125	127	144	143
117	128	144	151
148	131	119	103
-> 144

126	104	128	117	131
124	126	132	120	118
126	104	128	117	131
-> 117

131	134	157	122
123	132	122	144
150	154	137	146
-> 157

112	122	112	121	115	138
147	144	147	141	128	132
133	132	139	130	114	107
-> 115

124	118	122	143
141	109	122	118
124	153	140	118
-> 122

123	128	126	131	133	157	130
118	129	116	117	122	146	123
129	131	130	130	129	128	117
-> 157
---
[[105 134 136 116 135]
 [124 134 114 138 134]
 [141 134 108 132 119]] >> 132

[[156 130 119 147 103 128]
 [128 121 140 139 147 127]
 [116 115 127 151 101 110]] >> 101

[[117 132 124 133 125 126]
 [104 135 129 138 119 119]
 [140 130 119 129 131 139]] >> 131

[[134 119 113 137]
 [127 118 127 151]
 [118 112 133 139]] >> 133

[[143 130 138 148]
 [104 120 149 113]
 [105 146 142 109]] >> 142

[[154 127 146 150 131 140 107]
 [122 102 138 118 127 133 121]
 [157 126 146 150 132 139 109]] >> 139

[[132 152 144 126]
 [128 129 135 148]
 [154 147 133 127]] >> 133

[[128 149 150 128 128 128]
 [138 119 143 128 128 128]
 [127 104 154 127 128 128]] >> 128

[[124 116 112 123 118]
 [128 112 106 127 109]
 [125 127 129 123 111]] >> 123
---
[134 130 148 154 124 136 158]	148
[142 124 133 125 143 157 148]	143
[113 119 152 140 136 115]	136
[137 143 145 146 155]	145
[135 137 116 127 149 129 114]	135
[103 109 126 120]	109
---
[152 133 110 120 113 142 133]	113
[134 132 149 133 106 142]	133
[108 121 115 103 108]	115
[127 121 123 150]	121
[104 112 115 140]	112
[130 134 112 144 104 145 138]	104
[149 154 117 138 121 108 121]	121
---
[[124 140 135 131 152 154]
 [122 141 135 124 146 157]
 [121 141 135 120 143 157]] Out: 152

[105 148 129 130] Out: 129

[[101 104 127 122 143 144 120]
 [100 107 122 119 138 145 120]] Out: 144

[140 153 153 124 137 133] Out: 137

[124 151 153 128] Out: 153

[[103 117 104 115]
 [111 143 133 117]
 [122 148 142 120]] Out: 104

[113 101 121 150] Out: 121

[[147 102 128 131 123 116 131]
 [129 121 125 110 103 119 112]] Out: 116
---
[[147 118 144 145]
 [144 138 145 146]
 [129 123 128 149]] --> 123

[145 100 107 119] --> 107

[128 100 132 138 116] --> 116

[[152 139 130 145 156 133 139]
 [134 108 110 118 116 157 123]] --> 110

[149 130 152 152 128] --> 130

[127 148 106 124 142 116 137] --> 116

[[115 141 147 138]
 [130 147 117 152]
 [143 133 123 142]] --> 117

[[140 142 143 146 147]
 [131 157 142 155 155]
 [120 149 124 137 137]] --> 124
---
[[129 136 126 122 129 135 148 113 127 137 130 123 130]
 [119 129 139 109 137 115 127 110 112 128 141 141 142]
 [139 139 130 133 135 122 136 143 131 136 139 115 111]
 [130 134 124 142 135 134 112 120 120 114 149 119 115]
 [135 137 130 141 138 124 142 131 131 109 117 131 111]] >> 129

[[111 132 127 119 121 132 135 117 144 128]
 [116 136 130 119 121 134 138 130 144 132]
 [115 136 132 124 122 129 141 121 150 128]
 [115 134 129 121 127 129 140 122 148 128]
 [118 134 134 121 122 131 138 129 147 126]
 [114 134 128 120 127 128 136 119 148 129]
 [112 135 128 120 121 133 137 120 145 131]
 [118 131 130 116 124 131 132 128 144 124]
 [111 134 127 119 119 134 134 118 143 131]] >> 111

[[127 124 128 127 122 119 139 122 129 121 132]
 [127 124 127 127 122 118 139 121 130 121 133]
 [130 137 129 130 142 150 102 144 124 145 117]
 [130 135 129 130 139 145 108 140 125 140 120]
 [126 120 127 126 115 108 152 113 131 112 138]
 [127 123 127 127 121 117 141 121 130 120 133]
 [130 137 129 130 143 151 101 144 124 145 117]
 [128 129 128 128 129 130 125 130 128 130 127]] >> 127

[[121 121 132 114 132 136 112 127 135 137 147 135 122 127 122 123]
 [122 124 114 134 127 127 135 141 142 122 122 121 140 138 140 118]
 [139 138 145 125 127 127 124 113 106 137 130 139 117 119 117 142]
 [125 125 120 123 124 123 123 133 131 122 134 122 138 129 138 125]
 [129 128 134 119 127 128 117 123 122 132 139 132 125 124 125 131]
 [130 132 133 144 136 139 146 129 132 139 109 138 119 138 119 126]
 [122 122 137 114 135 140 112 124 132 142 147 141 116 126 116 125]] >> 121

[[120 129 122 132 132 144 131 139 133 137 127 140 132 128 117]
 [119 134 124 132 135 153 137 145 139 135 125 138 131 126 115]
 [118 129 120 132 133 148 132 142 134 139 127 143 134 128 114]
 [119 135 125 132 135 153 137 145 139 135 125 138 131 126 115]
 [123 137 119 133 123 131 123 143 129 127 129 130 118 126 142]
 [127 132 124 131 120 131 122 142 124 129 125 130 120 123 138]
 [129 130 124 130 130 127 129 127 129 125 132 125 127 131 126]
 [116 128 119 130 136 151 129 141 132 141 127 142 137 132 109]
 [120 147 111 136 132 133 129 143 134 127 137 124 119 130 144]
 [119 133 124 132 135 152 136 144 138 135 125 139 132 127 115]] >> 120

[[148 152 123 117 148 126 117]
 [111 142 136 144 111 127 123]
 [120 145 142 134 127 136 134]
 [149 145 103 144 140 151 107]
 [137 148 148 148 128 113 153]
 [114 115 107 112 106 144 147]
 [146 151 127 118 124 144 126]
 [117 135 118 138 104 145 134]] >> 148

[[120 139 140 144 139 132 133 139 117]
 [133 121 121 121 116 125 126 115 134]
 [121 130 131 133 137 134 137 138 128]
 [116 131 131 144 124 134 138 123 118]
 [127 127 126 134 108 125 126 105 121]
 [139 130 131 116 143 124 122 145 138]
 [133 132 133 123 143 127 126 145 134]
 [118 134 133 147 118 130 133 116 113]
 [123 131 130 140 115 127 128 113 118]
 [134 141 141 135 134 120 117 134 120]
 [130 119 120 120 119 128 130 119 136]] >> 120
---
array([[154, 115, 131, 133, 127, 136],
       [152, 114, 127, 136, 126, 135],
       [108, 117, 124, 119, 129, 134]]) ans = 127

array([[123, 101, 147, 127, 123],
       [122, 103, 146, 125, 122],
       [128, 103, 152, 134, 128]]) ans = 127

array([[115, 127, 108, 107],
       [115, 133, 117, 104],
       [125, 111, 124, 132]]) ans = 108

array([[143, 127, 107, 125, 137],
       [111, 125, 146, 103, 104],
       [128, 124, 111, 146, 137]]) ans = 125

array([[129, 142, 149, 151, 105, 134],
       [135, 128, 141, 135, 117, 137],
       [138, 130, 139, 128, 143, 140]]) ans = 105

array([[128, 109, 125, 137, 155],
       [126, 114, 125, 137, 155],
       [140, 124, 113, 104, 143]]) ans = 137

array([[139, 141, 141, 134, 120, 122, 105],
       [131, 133, 136, 135, 116, 122, 108],
       [143, 141, 128, 131, 126, 122, 107]]) ans = 122

array([[123, 137, 139, 141, 118, 119, 119],
       [100, 136, 126, 134, 152, 132, 126],
       [137, 135, 140, 138, 117, 116, 116]]) ans = 119

array([[123, 127, 143, 139, 112, 114, 116],
       [139, 143, 147, 144, 117, 110, 106],
       [132, 104, 126, 126, 117, 124, 157]]) ans = 114

array([[136, 120, 148, 136],
       [139, 120, 110, 139],
       [105, 139, 134, 102]]) ans = 148
---
[[124 140 138 152]
 [134 136 114 131]
 [115 117 133 128]] ==> 128

[[121 143 119 110 122]
 [122 153 117 106 125]
 [135 109 132 157 151]] ==> 151

[[140 152 126 127 142 144 136]
 [103 139 116 133 134 128 137]
 [141 134 127 138 123 108 117]] ==> 117

[[133 131 152 127 110 122]
 [125 131 126 127 133 130]
 [125 157 127 127 115 122]] ==> 122

[[146 124 130 108 156]
 [147 121 132 111 148]
 [143 126 132 111 150]] ==> 150

[[150 129 148 151 147 126 117]
 [129 137 146 131 119 121 137]
 [133 148 135 127 121 136 124]] ==> 124
---
[[124 134 144 150 151]
 [107 114 123 134 144]
 [144 151 153 148 141]] ==> 123

[[129 100 130 135 124 118 154]
 [150 140 107 104 122 154 131]
 [129 111 123 126 130 126 146]] ==> 122

[[155 119 113 120 129 107 118]
 [134 136 137 132 125 135 126]
 [118 141 135 110 141 118 121]] ==> 125

[[131 132 131 125 131 134 135]
 [128 117 127 128 104 140 129]
 [132 133 130 121 122 136 123]] ==> 104

[[123 125 134 135 137 121 121]
 [126 126 117 130 132 120 122]
 [146 108 134 116 122 152 136]] ==> 132

[[121 127 126 127]
 [142 129 105 129]
 [139 131 136 130]] ==> 129

[[120 108 121 134 138 119]
 [111 116 132 102 123 133]
 [118 132 131 137 130 114]] ==> 102

[[142 119 124 113]
 [140 106 132 122]
 [143 117 118 120]] ==> 106
---
array([151, 120, 127, 118, 142, 116, 127]) ans = 120

array([[128, 154, 128, 131, 132, 125],
       [129, 134, 128, 132,  98, 124],
       [127, 103, 129, 130, 129, 128]]) ans = 103

array([156, 141, 135, 107, 145, 123]) ans = 141

array([[116, 137, 139, 153, 129, 108],
       [115, 143, 158, 147, 136, 126],
       [130, 140, 132, 157, 131, 120]]) ans = 140

array([ 99, 124, 136, 138, 128, 101, 120]) ans = 124

array([[105, 101, 122, 147, 147, 134],
       [146, 151, 136, 114, 104, 118],
       [103, 122, 143, 148, 128, 110]]) ans = 122

array([117, 133, 145, 152]) ans = 133
